Here is a tiny trained network, its code and every weight. The questions are about switching its units off for an input and a target symbol, where a switched-off unit gives its printed mean instead of its output.

import numpy as np


def w(rows, s, z=0):
    codes = np.array(rows[::2]) - 128.0
    scale = np.full(codes.shape[1], s)
    scale[-1] = z or s
    return codes * scale


def norm(h):
    return h / np.sqrt((h * h).mean(-1, keepdims=True) + 1e-5)


def f(y):
    return y / 2 * (1 + np.tanh(0.7978845608 * (y + 0.044715 * y**3)))


def softmax(a):
    e = np.exp(a - a.max(-1, keepdims=True))
    return e / e.sum(-1, keepdims=True)


def log_softmax(a):
    a = a - a.max(-1, keepdims=True)
    return a - np.log(np.exp(a).sum(-1, keepdims=True))


def net(x, mask):
    ids = ['ΔΘΛΞαγζημτω'.index(c) for c in x.split()]
    T = len(ids)
    res = E[ids] + P[:T]
    u = 0
    for l in range(2):
        r = norm(res)
        for j in range(2):
            rows = slice(4 * j, 4 * j + 4)
            q, k, v = (r @ M[l][rows].T for M in (Q, K, V))
            z = softmax(np.where(np.tri(T) > 0, q @ k.T / 4**0.5, -1e9)) @ v
            o = O[l][rows]
            res = res + np.where(mask[u + j], z, o[:, -1]) @ o[:, :-1]
        u += 2
        y = f(norm(res) @ A[l][:, :-1].T + A[l][:, -1])
        res = res + np.where(mask[u : u + 4], y, B[l][:, -1]) @ B[l][:, :-1]
        u += 4
    return log_softmax(norm(res)[-1] @ U[:, :-1].T + U[:, -1])


Q, K, V, O, A, B = {}, {}, {}, {}, {}, {}
E = w([
[105,198,148,170,162],'Δ',
[107,128,143,173,94],'Θ',
[24,164,155,150,161],'Λ',
[123,131,78,115,136],'Ξ',
[126,108,123,159,123],'α',
[84,1,180,103,105],'γ',
[101,128,94,179,138],'ζ',
[148,101,55,98,152],'η',
[107,163,75,143,78],'μ',
[189,112,129,150,122],'τ',
[162,88,107,65,163],'ω',
],0.012)
P = w([
[110,124,123,194,101],'0',
[137,185,55,138,11],'1',
[126,4,108,97,33],'2',
[111,122,122,146,165],'3',
[254,152,106,124,155],'4',
[17,44,182,23,93],'5',
[110,115,108,191,81],'6',
[193,142,95,143,71],'7',
[110,14,143,58,71],'8',
[108,115,105,195,68],'9',
[192,141,100,142,78],'10',
[239,57,110,71,123],'11',
[110,114,114,192,82],'12',
[27,160,165,85,57],'13',
],0.0065)
Q[0] = w([
[108,75,75,135,200],'0.h0',
[98,147,87,121,139],'0.h0',
[106,16,123,79,167],'0.h0',
[194,65,111,135,57],'0.h0',
[120,159,107,154,255],'0.h1',
[31,90,190,211,177],'0.h1',
[201,251,23,135,222],'0.h1',
[171,175,142,190,96],'0.h1',
],0.0046)
K[0] = w([
[35,78,127,177,132],'0.h0',
[34,120,131,87,111],'0.h0',
[143,1,148,160,192],'0.h0',
[99,63,79,69,125],'0.h0',
[117,50,168,160,133],'0.h1',
[171,86,127,148,39],'0.h1',
[91,70,162,218,101],'0.h1',
[78,143,117,141,167],'0.h1',
],0.0064)
V[0] = w([
[185,252,150,178,164],'0.h0',
[65,86,184,134,108],'0.h0',
[205,86,192,144,124],'0.h0',
[129,135,193,88,28],'0.h0',
[54,50,130,115,119],'0.h1',
[162,162,133,143,158],'0.h1',
[101,109,113,71,109],'0.h1',
[121,190,132,81,160],'0.h1',
],0.0046)
O[0] = w([
[112,134,98,175,42,4],'0.h0',
[92,7,157,168,173,162],'0.h0',
[91,153,95,89,144,67],'0.h0',
[112,173,90,87,153,123],'0.h0',
[142,219,120,159,30,191],'0.h1',
[121,125,83,202,107,76],'0.h1',
[60,64,108,177,168,132],'0.h1',
[117,180,114,43,252,25],'0.h1',
],0.0041,0.0022)
A[0] = w([
[98,77,174,122,48,231],'0.n0',
[253,124,77,80,39,254],'0.n1',
[209,160,92,28,125,241],'0.n2',
[160,161,165,150,141,60],'0.n3',
],0.0063,0.0018)
B[0] = w([
[80,142,173,1,174,228],'0.n0',
[107,109,144,119,194,253],'0.n1',
[67,62,137,129,77,167],'0.n2',
[106,211,169,107,131,115],'0.n3',
],0.0094,0.0046)
Q[1] = w([
[113,150,89,162,92],'1.h0',
[100,143,50,117,135],'1.h0',
[200,139,128,80,178],'1.h0',
[152,225,137,127,98],'1.h0',
[129,141,56,213,81],'1.h1',
[209,211,150,152,241],'1.h1',
[90,255,216,121,178],'1.h1',
[137,114,172,126,237],'1.h1',
],0.0068)
K[1] = w([
[70,140,162,121,31],'1.h0',
[73,83,86,78,68],'1.h0',
[122,108,167,200,136],'1.h0',
[109,142,90,128,52],'1.h0',
[118,124,91,228,62],'1.h1',
[221,184,193,177,217],'1.h1',
[112,210,218,131,103],'1.h1',
[174,103,156,118,254],'1.h1',
],0.0077)
V[1] = w([
[180,114,97,25,22],'1.h0',
[189,150,143,44,121],'1.h0',
[77,91,28,149,90],'1.h0',
[10,106,115,95,150],'1.h0',
[184,179,119,129,209],'1.h1',
[71,194,174,190,154],'1.h1',
[253,197,132,77,177],'1.h1',
[140,78,42,171,68],'1.h1',
],0.005)
O[1] = w([
[71,154,126,103,71,79],'1.h0',
[198,105,123,161,105,84],'1.h0',
[119,79,90,92,66,159],'1.h0',
[134,134,160,137,86,253],'1.h0',
[36,218,138,136,51,63],'1.h1',
[124,114,76,120,30,129],'1.h1',
[3,119,85,122,72,2],'1.h1',
[153,186,189,164,126,104],'1.h1',
],0.0048,0.0042)
A[1] = w([
[224,199,1,146,165,3],'1.n0',
[201,162,156,145,208,180],'1.n1',
[203,145,87,18,101,110],'1.n2',
[224,99,139,163,182,137],'1.n3',
],0.0059,0.0023)
B[1] = w([
[77,1,156,72,77,125],'1.n0',
[49,145,161,34,62,209],'1.n1',
[34,127,139,181,198,159],'1.n2',
[147,192,59,148,143,254],'1.n3',
],0.0068,0.0023)
U = w([
[73,111,46,156,184,124],'Δ',
[106,83,168,111,125,64],'Θ',
[126,87,125,130,146,127],'Λ',
[1,119,187,223,180,102],'Ξ',
[83,50,119,141,28,106],'α',
[148,154,119,161,91,254],'γ',
[200,222,153,58,161,117],'ζ',
[188,114,247,88,53,97],'η',
[77,149,26,19,53,74],'μ',
[94,228,111,103,214,112],'τ',
[106,194,148,151,97,246],'ω',
],0.0073,0.0033)

Each question gives the input, a string of symbols that net reads in full, and the target symbol t.
The units are the heads (4 rows each of Q, K, V and O) and the neurons (one row each of A and B). Each row of codes is followed by its name. A weight is (code - 128) times the scale printed after its matrix; where a second scale follows, it is the last column's (O, A, B and U).
mask holds one flag per unit, layer by layer, with each layer's heads first. A switched-off unit (its flag False) gives its mean, the last column of its rows in O or B, instead of its output. The means were averaged over made-up inputs and are rounded, as every weight is.
A unit's drop is (log p(t) with every unit on - log p(t) with that unit switched off) / (log p(t) with every unit on - log p(t) with every unit switched off).
The circuit of an input: a set's keep is (log p(t) with only the set's units on - log p(t) with every unit switched off) / (log p(t) with every unit on - log p(t) with every unit switched off). Starting from all 12 units, units are removed one at a time, each time the one whose removal leaves the highest keep (on an exact tie, the one counted first), for as long as the keep stays at least 0.8.
circuit, biggest first: the units of the circuit, biggest drop first
k most important neurons: the k neurons with the biggest drops, biggest first
k most important neurons of layer l: the k neurons of layer l with the biggest drops, biggest first
which heads matter: for each layer, one digit per head in row order, 1 if its drop is at least 0.15 and else 0, layers parted by /
drop when u is switched off: that unit's drop, to one decimal
input Θ Δ Θ Δ ω α μ, target α: which heads matter => 00 / 01
input μ Ξ α α α, target τ: which heads matter => 00 / 01
input α ω τ Δ μ Θ Λ μ Δ ω ζ γ Ξ, target μ: 4 most important neurons => [1.n1; 0.n0; 1.n3; 1.n0]
input ζ ω ω Λ μ, target μ: which heads matter => 10 / 01
input α ω μ Θ Λ, target ω: 2 most important neurons => [0.n0; 0.n1]
input τ ω Ξ α Λ μ γ Δ τ α, target ζ: which heads matter => 00 / 00
input Θ Θ η α ω Ξ Θ, target η: circuit, biggest first => [0.n0; 0.n1; 1.h1]
input Λ γ Θ Δ μ Ξ α, target ζ: which heads matter => 00 / 01
input Δ Λ Δ Θ α, target τ: 3 most important neurons of layer 1 => [1.n3; 1.n1; 1.n2]
input η γ μ ζ Θ, target Ξ: most important neuron of layer 1 => [1.n3]
input Θ τ Ξ Θ μ, target μ: 2 most important neurons => [1.n1; 0.n0]
input Ξ Λ Ξ γ Θ, target Ξ: 3 most important neurons of layer 0 => [0.n1; 0.n3; 0.n0]
input η Ξ Ξ ω τ Λ α Θ Θ τ, target τ: 2 most important neurons of layer 0 => [0.n1; 0.n2]
input α Δ Θ Θ, target η: 3 most important neurons => [0.n1; 0.n0; 1.n2]
input Λ Λ τ τ η η Ξ, target μ: 3 most important neurons => [0.n0; 1.n1; 1.n3]
input τ ω τ Θ Θ α ζ, target γ: 3 most important neurons => [0.n1; 1.n3; 0.n0]
input γ ω Θ μ, target α: 2 most important neurons => [1.n0; 0.n0]
input Λ Θ Θ Ξ Θ Δ Λ Δ α μ ζ, target α: 3 most important neurons => [1.n0; 0.n2; 1.n1]
input γ Ξ ζ ζ η Λ ζ, target γ: most important neuron => [0.n1]
input η Λ α Θ Θ μ Δ ζ, target α: 2 most important neurons of layer 0 => [0.n2; 0.n1]
input μ γ η α Λ ζ ω η μ τ, target τ: 2 most important neurons => [1.n3; 0.n1]
input Λ α α Λ Λ, target ω: drop when 0.n1 is switched off => 0.2
